[[ -4  52 -28]
 [ -5   3 -24]
 [ 61  -7 -50]
 [  0  -1  -2]
 [  6   0  10]]
:
[ -4   3 -50]

[[ 40 -43  83]
 [-11  28  11]]
:
[40 28]

[[-59 -31  -4]
 [ 59  10   2]]
:
[-59  10]

[[-50 -37 -35  75  21]
 [-17  14  33 -12  62]
 [ -2 -13 -38  31 -53]]
:
[-50  14 -38]

[[ 41 -33 -13]
 [ -1 -65  10]
 [-24  -6  -8]
 [ 27  22  39]
 [ 15 -70   5]]
:
[ 41 -65  -8]

[[-21  40]
 [ 25  17]
 [  2  -7]
 [ 14 -42]
 [-68 -78]]
:
[-21  17]
---
[[-33  44   9  39]
 [-45  56   8  -8]
 [-25  58  25  -6]
 [-24  57  26  32]
 [-52  40 -12  30]
 [-31  44  11  40]
 [-53  42 -12  -3]
 [-53  42 -12  -3]
 [-25  58  26  -5]
 [-31  44  10  39]]
:
[[-31  44  10  39]
 [-25  58  26  -5]
 [-53  42 -12  -3]
 [-53  42 -12  -3]
 [-31  44  11  40]
 [-52  40 -12  30]
 [-24  57  26  32]
 [-25  58  25  -6]
 [-45  56   8  -8]
 [-33  44   9  39]]

[[  3  17  -2  62  18   4 -18  14  29  -3  61]
 [ -3 -24   8 -58 -27  24 -28  37  23  32 -43]
 [-16  31 -10  48 -14  -6  21   3  30   7 -25]
 [ 21  36  54  10  37  -3   0 -49   4  58  51]
 [ 23 -27 -22 -30 -13  11 -17 -25 -37  -3 -82]
 [-16   2 -26  39 -28  22  12 -23 -27 -51 -16]
 [-22 -34 -17  33 -31  22 -14  16  -9 -35 -32]
 [ 27  27  15   3  64  32  24  -6  19 -11  32]]
:
[[ 27  27  15   3  64  32  24  -6  19 -11  32]
 [-22 -34 -17  33 -31  22 -14  16  -9 -35 -32]
 [-16   2 -26  39 -28  22  12 -23 -27 -51 -16]
 [ 23 -27 -22 -30 -13  11 -17 -25 -37  -3 -82]
 [ 21  36  54  10  37  -3   0 -49   4  58  51]
 [-16  31 -10  48 -14  -6  21   3  30   7 -25]
 [ -3 -24   8 -58 -27  24 -28  37  23  32 -43]
 [  3  17  -2  62  18   4 -18  14  29  -3  61]]

[[-27 -48 -29]
 [ -8  30   5]
 [-14  28  35]
 [ 43  66 -26]
 [-25 -72 -21]
 [ 70 -19  48]]
:
[[ 70 -19  48]
 [-25 -72 -21]
 [ 43  66 -26]
 [-14  28  35]
 [ -8  30   5]
 [-27 -48 -29]]

[[ 42  20  46  -1 -15 -26 -39  29   8 -14 -21  15 -33  38]
 [ 58 -25 -62  32 -23  26  19   5 -47   5 -46 -16 -40 -38]
 [ -1 -25 -34  -9  10 -30  39 -32 -28 -54 -37 -48 -26 -30]
 [ -2 -15  40  39 -20  54 -33 -14  51 -19 -59 -25 -42 -55]
 [ 24 -27  70  15   6  -7 -21 -16  10  31  -8 -13 -24  11]]
:
[[ 24 -27  70  15   6  -7 -21 -16  10  31  -8 -13 -24  11]
 [ -2 -15  40  39 -20  54 -33 -14  51 -19 -59 -25 -42 -55]
 [ -1 -25 -34  -9  10 -30  39 -32 -28 -54 -37 -48 -26 -30]
 [ 58 -25 -62  32 -23  26  19   5 -47   5 -46 -16 -40 -38]
 [ 42  20  46  -1 -15 -26 -39  29   8 -14 -21  15 -33  38]]

[[ 25   9]
 [ 28   1]
 [ 18  10]
 [ -7 -37]
 [ 10  31]
 [-59  12]
 [  5   9]
 [-60   7]]
:
[[-60   7]
 [  5   9]
 [-59  12]
 [ 10  31]
 [ -7 -37]
 [ 18  10]
 [ 28   1]
 [ 25   9]]

[[  1  -5  23  -4 -19  57]
 [-24 -27   4  11 -35 -25]
 [  2  13   8 -11   6  64]
 [ -4  16 -40 -15  22 -17]
 [-35   1  -6  19   6 -32]
 [ -2   6 -10  11  14 -47]
 [-33 -19 -35  19  -8 -42]
 [-10  -7   7  45   8 -51]
 [-20  18 -43  14  23 -44]
 [ -1   0   4   4 -14  23]
 [-16  10  -8  -2   4  17]]
:
[[-16  10  -8  -2   4  17]
 [ -1   0   4   4 -14  23]
 [-20  18 -43  14  23 -44]
 [-10  -7   7  45   8 -51]
 [-33 -19 -35  19  -8 -42]
 [ -2   6 -10  11  14 -47]
 [-35   1  -6  19   6 -32]
 [ -4  16 -40 -15  22 -17]
 [  2  13   8 -11   6  64]
 [-24 -27   4  11 -35 -25]
 [  1  -5  23  -4 -19  57]]

[[ 22 -20  -7]
 [-36   1 -16]
 [ 35  -6  11]
 [-51  28   0]
 [-34 -55 -63]
 [-56  17 -12]
 [ 24 -21  -6]
 [ 43  26  42]
 [ 46 -32  -6]
 [-34  -5 -21]
 [ 44 -34  -8]]
:
[[ 44 -34  -8]
 [-34  -5 -21]
 [ 46 -32  -6]
 [ 43  26  42]
 [ 24 -21  -6]
 [-56  17 -12]
 [-34 -55 -63]
 [-51  28   0]
 [ 35  -6  11]
 [-36   1 -16]
 [ 22 -20  -7]]

[[-16   2 -29]
 [ 25   3 -19]
 [-16   2   5]
 [-15   1  28]
 [ 13  -3 -77]
 [  9   3  65]
 [  4   9   0]
 [ 14   1 -76]
 [ 13   6  20]
 [-26   1  -3]]
:
[[-26   1  -3]
 [ 13   6  20]
 [ 14   1 -76]
 [  4   9   0]
 [  9   3  65]
 [ 13  -3 -77]
 [-15   1  28]
 [-16   2   5]
 [ 25   3 -19]
 [-16   2 -29]]
